Here is a tiny trained network, its code and every weight. The questions are about switching its units off for an input and a target symbol, where a switched-off unit gives its printed mean instead of its output.

import numpy as np


def w(rows, s, z=0):
    codes = np.array(rows[::2]) - 128.0
    scale = np.full(codes.shape[1], s)
    scale[-1] = z or s
    return codes * scale


def f(y):
    return y / 2 * (1 + np.tanh(0.7978845608 * (y + 0.044715 * y**3)))


def softmax(a):
    e = np.exp(a - a.max(-1, keepdims=True))
    return e / e.sum(-1, keepdims=True)


def log_softmax(a):
    a = a - a.max(-1, keepdims=True)
    return a - np.log(np.exp(a).sum(-1, keepdims=True))


def net(x, mask):
    ids = ['ΛΠαδζηθμξτψω'.index(c) for c in x.split()]
    T = len(ids)
    res = E[ids] + P[:T]
    r = res
    for j in range(3):
        rows = slice(3 * j, 3 * j + 3)
        q, k, v = (r @ M[0][rows].T for M in (Q, K, V))
        z = softmax(np.where(np.tri(T) > 0, q @ k.T / 3**0.5, -1e9)) @ v
        o = O[0][rows]
        res = res + np.where(mask[j], z, o[:, -1]) @ o[:, :-1]
    y = f(res @ A[0][:, :-1].T + A[0][:, -1])
    res = res + np.where(mask[3:11], y, B[0][:, -1]) @ B[0][:, :-1]
    return log_softmax(res[-1] @ U[:, :-1].T + U[:, -1])


Q, K, V, O, A, B = {}, {}, {}, {}, {}, {}
E = w([
[165,91,117,95,75,147,167,169],'Λ',
[207,159,178,183,146,139,133,185],'Π',
[79,184,140,151,163,158,229,109],'α',
[106,160,82,102,134,100,151,161],'δ',
[134,195,122,148,8,109,160,113],'ζ',
[53,177,153,98,31,166,193,88],'η',
[88,111,106,65,65,85,170,99],'θ',
[106,237,176,84,103,115,105,104],'μ',
[123,186,159,137,213,122,177,123],'ξ',
[149,144,146,147,195,139,111,209],'τ',
[110,114,59,220,124,58,113,183],'ψ',
[109,43,27,121,140,126,220,138],'ω',
],0.014)
P = w([
[163,150,88,191,156,181,35,56],'0',
[153,109,126,30,130,116,108,166],'1',
[117,112,222,171,128,83,153,131],'2',
[11,188,103,181,167,228,92,173],'3',
[162,209,79,140,103,102,221,215],'4',
[112,80,238,123,120,51,174,161],'5',
[16,176,105,202,177,247,106,168],'6',
],0.012)
Q[0] = w([
[108,109,164,177,128,91,114,67],'h0',
[83,150,59,104,111,251,111,124],'h0',
[139,110,139,85,99,77,155,143],'h0',
[92,54,200,112,122,82,129,68],'h1',
[123,128,55,114,179,155,144,93],'h1',
[197,171,149,78,119,38,193,155],'h1',
[107,150,190,121,118,52,171,119],'h2',
[138,85,129,97,137,24,190,107],'h2',
[113,143,156,149,166,169,143,144],'h2',
],0.014)
K[0] = w([
[87,186,233,143,66,106,117,157],'h0',
[144,123,74,131,127,183,73,37],'h0',
[87,115,103,135,104,102,185,164],'h0',
[98,181,212,65,135,136,121,165],'h1',
[116,127,71,107,179,158,110,84],'h1',
[60,117,104,155,128,77,187,212],'h1',
[137,141,192,110,117,41,164,168],'h2',
[103,126,149,128,103,100,205,246],'h2',
[182,147,161,150,161,152,113,117],'h2',
],0.012)
V[0] = w([
[94,179,188,145,111,109,66,158],'h0',
[24,162,144,113,104,203,201,141],'h0',
[120,175,136,21,70,153,121,9],'h0',
[130,67,150,134,64,196,189,77],'h1',
[39,101,78,102,80,48,89,100],'h1',
[170,65,100,118,51,181,120,193],'h1',
[178,62,128,158,158,87,157,45],'h2',
[47,82,96,73,160,135,133,162],'h2',
[121,102,168,75,189,192,115,149],'h2',
],0.011)
O[0] = w([
[150,132,108,129,102,165,152,214,2],'h0',
[129,178,92,86,179,214,99,84,121],'h0',
[118,160,144,40,94,149,182,136,67],'h0',
[158,125,118,111,141,138,183,19,170],'h1',
[101,92,126,118,2,193,104,115,136],'h1',
[198,154,66,157,65,100,135,87,187],'h1',
[69,20,156,135,160,110,138,88,162],'h2',
[49,162,104,117,101,122,77,117,147],'h2',
[109,173,115,73,150,20,97,135,80],'h2',
],0.013,0.0085)
A[0] = w([
[134,209,66,91,54,167,167,196,38],'n0',
[119,193,105,255,68,194,137,145,255],'n1',
[60,218,97,111,87,202,79,85,146],'n2',
[186,132,24,116,130,25,99,215,81],'n3',
[40,35,90,181,140,127,57,60,119],'n4',
[167,155,57,235,128,207,63,95,33],'n5',
[156,35,249,202,169,69,179,167,36],'n6',
[140,57,201,3,113,32,18,126,67],'n7',
],0.0066,0.0069)
B[0] = w([
[103,171,161,174,71,142,49,146,146],'n0',
[169,59,88,100,149,97,93,118,206],'n1',
[145,100,102,139,132,72,134,122,164],'n2',
[85,147,93,70,149,254,106,100,145],'n3',
[171,189,179,147,109,164,135,162,253],'n4',
[90,143,163,62,109,88,181,159,163],'n5',
[89,169,61,133,45,143,186,124,164],'n6',
[236,70,90,111,185,114,178,140,139],'n7',
],0.0096,0.018)
U = w([
[174,80,69,140,167,41,155,89,184],'Λ',
[146,176,94,151,123,142,186,138,2],'Π',
[139,107,150,92,217,162,119,118,142],'α',
[125,1,136,150,176,104,15,160,206],'δ',
[213,81,135,118,151,196,155,155,81],'ζ',
[137,174,96,83,124,202,135,80,32],'η',
[55,50,147,70,97,125,136,105,146],'θ',
[162,163,178,108,122,127,139,189,125],'μ',
[89,157,162,100,129,54,199,169,149],'ξ',
[86,153,69,152,143,144,65,128,89],'τ',
[166,131,120,178,78,108,129,169,17],'ψ',
[108,150,169,201,113,146,104,92,192],'ω',
],0.0067,0.0078)

Each question gives the input, a string of symbols that net reads in full, and the target symbol t.
The units are the heads (3 rows each of Q, K, V and O) and the neurons (one row each of A and B). Each row of codes is followed by its name. A weight is (code - 128) times the scale printed after its matrix; where a second scale follows, it is the last column's (O, A, B and U).
mask holds one flag per unit, heads first, then neurons. A switched-off unit (its flag False) gives its mean, the last column of its rows in O or B, instead of its output. The means were averaged over made-up inputs and are rounded, as every weight is.
A unit's drop is (log p(t) with every unit on - log p(t) with that unit switched off) / (log p(t) with every unit on - log p(t) with every unit switched off).
The circuit of an input: a set's keep is (log p(t) with only the set's units on - log p(t) with every unit switched off) / (log p(t) with every unit on - log p(t) with every unit switched off). Starting from all 11 units, units are removed one at a time, each time the one whose removal leaves the highest keep (on an exact tie, the one counted first), for as long as the keep stays at least 0.8.
units of the circuit, in order: the units of the circuit, biggest drop first
k most important neurons: the k neurons with the biggest drops, biggest first
which heads matter: for each layer, one digit per head in row order, 1 if its drop is at least 0.15 and else 0, layers parted by /
input δ ω ω ξ ω ζ Λ, target δ: units of the circuit, in order : h1, n1
input ω δ ψ, target ψ: units of the circuit, in order : n6, h0
input ψ ω δ μ, target ψ: units of the circuit, in order : h0, n6, h2
input ζ ω ξ ω Λ δ ω, target ζ: units of the circuit, in order : h2
input η Π Λ ξ Λ, target η: units of the circuit, in order : n3, h1, h2
input Π α τ, target τ: 2 most important neurons : n6, n3
input ω ω μ τ θ ζ, target ζ: units of the circuit, in order : h2, h0
input δ ζ μ ζ, target δ: which heads matter : 010
input α θ ψ ω ω Λ μ, target α: units of the circuit, in order : h1, h0
input ζ ψ δ ω Λ, target Λ: which heads matter : 100
input ω ω ω ω Π, target Λ: units of the circuit, in order : n4, n1
input ξ ω ω η, target ξ: units of the circuit, in order : h1, h2, n6
input ω δ δ ω ζ, target Λ: 3 most important neurons : n1, n4, n2
input ω ζ Λ ζ α δ Λ, target ω: units of the circuit, in order : h2, h0, n4, n1
input ω Λ ω α ψ, target δ: units of the circuit, in order : n1, h1
input ω Π ω ω α, target Λ: units of the circuit, in order : n4, h2, h0
input ω α ψ ω μ, target Λ: units of the circuit, in order : n4
input ξ ω ω ω μ, target Λ: units of the circuit, in order : n2, n4, n1, h2
input θ ω Λ ω ω μ, target μ: units of the circuit, in order : h0, h2
input μ ω τ ζ ω Λ ζ, target μ: which heads matter : 111
input Π ω Λ η, target Π: which heads matter : 111
input Π α α μ α μ ω, target Π: which heads matter : 111
input ω α ω ω τ, target Λ: which heads matter : 010
input α μ ω ω δ ω ω, target α: which heads matter : 110
input ω μ θ α ξ, target Λ: which heads matter : 000
input ω Λ θ ω, target ω: 2 most important neurons : n4, n1
input ξ δ τ δ ω α ω, target ξ: which heads matter : 010
input Λ θ δ ω ω α, target α: which heads matter : 110
input μ ω ω θ, target μ: most important neuron : n0
input ω δ Λ ψ ω δ Λ, target ω: most important neuron : n4
